Below is a small trained network, with its code and all its weights. Each question gives an input and a target symbol and asks what happens when units are switched off, that is, made to give their printed mean instead of their output.

import numpy as np


def w(rows, s, z=0):
    codes = np.array(rows[::2]) - 128.0
    scale = np.full(codes.shape[1], s)
    scale[-1] = z or s
    return codes * scale


def norm(h):
    return h / np.sqrt((h * h).mean(-1, keepdims=True) + 1e-5)


def f(y):
    return np.maximum(y, 0)


def softmax(a):
    e = np.exp(a - a.max(-1, keepdims=True))
    return e / e.sum(-1, keepdims=True)


def log_softmax(a):
    a = a - a.max(-1, keepdims=True)
    return a - np.log(np.exp(a).sum(-1, keepdims=True))


def net(x, mask):
    ids = ['ΓΘΞΦεζησ'.index(c) for c in x.split()]
    T = len(ids)
    res = E[ids] + P[:T]
    r = norm(res)
    for j in range(3):
        rows = slice(3 * j, 3 * j + 3)
        q, k, v = (r @ M[0][rows].T for M in (Q, K, V))
        z = softmax(np.where(np.tri(T) > 0, q @ k.T / 3**0.5, -1e9)) @ v
        o = O[0][rows]
        res = res + np.where(mask[j], z, o[:, -1]) @ o[:, :-1]
    y = f(norm(res) @ A[0][:, :-1].T + A[0][:, -1])
    res = res + np.where(mask[3:15], y, B[0][:, -1]) @ B[0][:, :-1]
    return log_softmax(norm(res)[-1] @ U[:, :-1].T + U[:, -1])


Q, K, V, O, A, B = {}, {}, {}, {}, {}, {}
E = w([
[154,178,125,75],'Γ',
[3,74,146,82],'Θ',
[138,114,219,200],'Ξ',
[68,242,163,128],'Φ',
[186,201,115,82],'ε',
[119,173,208,68],'ζ',
[145,210,244,38],'η',
[114,152,11,170],'σ',
],0.016)
P = w([
[252,114,94,37],'0',
[190,133,125,97],'1',
[180,131,116,104],'2',
[173,131,121,113],'3',
[166,130,113,123],'4',
[164,127,112,131],'5',
[155,127,116,141],'6',
[146,129,116,149],'7',
[139,128,120,158],'8',
[128,128,121,168],'9',
[119,128,120,181],'10',
[103,130,119,190],'11',
[113,124,110,189],'12',
],0.012)
Q[0] = w([
[94,112,224,80],'H0',
[91,122,93,88],'H0',
[161,132,169,85],'H0',
[136,241,171,97],'H1',
[111,4,85,165],'H1',
[184,42,133,180],'H1',
[109,129,157,156],'H2',
[87,158,222,82],'H2',
[177,116,130,120],'H2',
],0.019)
K[0] = w([
[51,181,81,204],'H0',
[90,94,119,43],'H0',
[84,205,140,151],'H0',
[71,132,138,247],'H1',
[250,129,154,8],'H1',
[208,93,133,95],'H1',
[114,103,160,157],'H2',
[113,191,200,159],'H2',
[128,106,170,59],'H2',
],0.016)
V[0] = w([
[151,155,90,95],'H0',
[52,139,110,107],'H0',
[122,168,124,214],'H0',
[54,158,79,92],'H1',
[116,9,135,81],'H1',
[99,197,169,89],'H1',
[205,146,139,75],'H2',
[119,177,144,115],'H2',
[130,103,173,103],'H2',
],0.016)
O[0] = w([
[171,63,88,75,167],'H0',
[86,147,108,70,90],'H0',
[143,185,74,202,117],'H0',
[76,153,51,11,112],'H1',
[41,93,175,167,24],'H1',
[156,95,155,33,212],'H1',
[83,102,81,162,254],'H2',
[140,104,124,178,205],'H2',
[129,138,95,167,153],'H2',
],0.012,0.0092)
A[0] = w([
[141,94,96,115,118],'N0',
[141,149,101,102,59],'N1',
[132,154,135,112,100],'N2',
[138,85,97,95,76],'N3',
[112,150,50,154,66],'N4',
[154,120,171,217,254],'N5',
[43,112,138,98,151],'N6',
[93,112,126,88,93],'N7',
[123,209,117,121,159],'N8',
[4,109,122,109,128],'N9',
[123,173,106,138,110],'N10',
[141,132,187,116,199],'N11',
],0.023,0.0082)
B[0] = w([
[89,150,143,175,175],'N0',
[161,183,83,120,158],'N1',
[149,151,89,129,138],'N2',
[73,139,143,171,182],'N3',
[27,145,96,128,155],'N4',
[147,233,151,174,246],'N5',
[101,188,152,134,172],'N6',
[109,191,163,179,159],'N7',
[110,70,111,111,172],'N8',
[21,196,214,1,181],'N9',
[72,76,132,157,147],'N10',
[133,148,102,152,176],'N11',
],0.014)
U = w([
[72,61,137,180,174],'Γ',
[22,181,198,97,67],'Θ',
[134,186,165,229,173],'Ξ',
[149,153,94,76,140],'Φ',
[128,66,111,184,140],'ε',
[86,85,194,154,120],'ζ',
[146,75,210,117,166],'η',
[7,148,45,197,2],'σ',
],0.011,0.0035)

Each question gives the input, a string of symbols that net reads in full, and the target symbol t.
The units are the heads (3 rows each of Q, K, V and O) and the neurons (one row each of A and B). Each row of codes is followed by its name. A weight is (code - 128) times the scale printed after its matrix; where a second scale follows, it is the last column's (O, A, B and U).
mask holds one flag per unit, heads first, then neurons. A switched-off unit (its flag False) gives its mean, the last column of its rows in O or B, instead of its output. The means were averaged over made-up inputs and are rounded, as every weight is.
A unit's drop is (log p(t) with every unit on - log p(t) with that unit switched off) / (log p(t) with every unit on - log p(t) with every unit switched off).
The circuit of an input: a set's keep is (log p(t) with only the set's units on - log p(t) with every unit switched off) / (log p(t) with every unit on - log p(t) with every unit switched off). Starting from the 12 units with the biggest drops (on a tie, the unit counted first), units are removed one at a time, each time the one whose removal leaves the highest keep (on an exact tie, the one counted first), for as long as the keep stays at least 0.8.
circuit, biggest first: the units of the circuit, biggest drop first
k most important neurons: the k neurons with the biggest drops, biggest first
which heads matter: for each layer, one digit per head in row order, 1 if its drop is at least 0.15 and else 0, layers parted by /
drop of u: that unit's drop, to one decimal
input Θ Φ ζ σ, target Θ: circuit, biggest first	[H0]
input Φ ζ σ Γ Θ Θ Φ ε σ, target Φ: circuit, biggest first	[H2 N5 N9 H0]
input Γ Ξ Φ Φ Ξ Ξ ζ Θ Θ Γ Φ ε σ, target Γ: 3 most important neurons	[N5 N9 N6]
input Ξ ζ η σ Γ η σ η Γ, target σ: which heads matter	010
input η ε ζ Γ, target Γ: 2 most important neurons	[N5 N9]
input Φ ε Φ σ η ε Φ, target Φ: which heads matter	010
input ε Θ η ε ζ Ξ Ξ ζ ε σ, target ε: which heads matter	111
input ζ σ η Ξ Θ Γ Φ Γ, target Φ: which heads matter	010
input η Γ Γ, target Γ: which heads matter	101
input ζ ε Γ Γ, target ε: circuit, biggest first	[N9 H0 N5 H2]
input Φ ε η ε σ σ, target Φ: which heads matter	001
input ε η ε σ Ξ σ, target ε: which heads matter	101
input σ Φ η, target Φ: which heads matter	000
input ζ σ Ξ Γ ε Ξ η ζ η Θ ε, target Θ: which heads matter	010
input ζ Θ ζ Ξ Φ Φ ε ε Φ ε, target Φ: circuit, biggest first	[H1]
input ε Γ η Γ η, target η: 2 most important neurons	[N5 N9]
input Γ η σ, target Γ: 3 most important neurons	[N5 N9 N3]
input η Θ η ζ ε Ξ Φ ζ ζ, target Φ: which heads matter	010
input η Φ σ η ζ ε ε ε Γ, target σ: drop of H1	0.1
input Γ η Γ Φ Ξ Φ ε, target Φ: most important neuron	[N5]
input ζ Θ η σ ε, target σ: drop of N11	0.0
input Φ ζ Φ Θ Θ Θ Γ σ ε, target σ: drop of H1	1.4
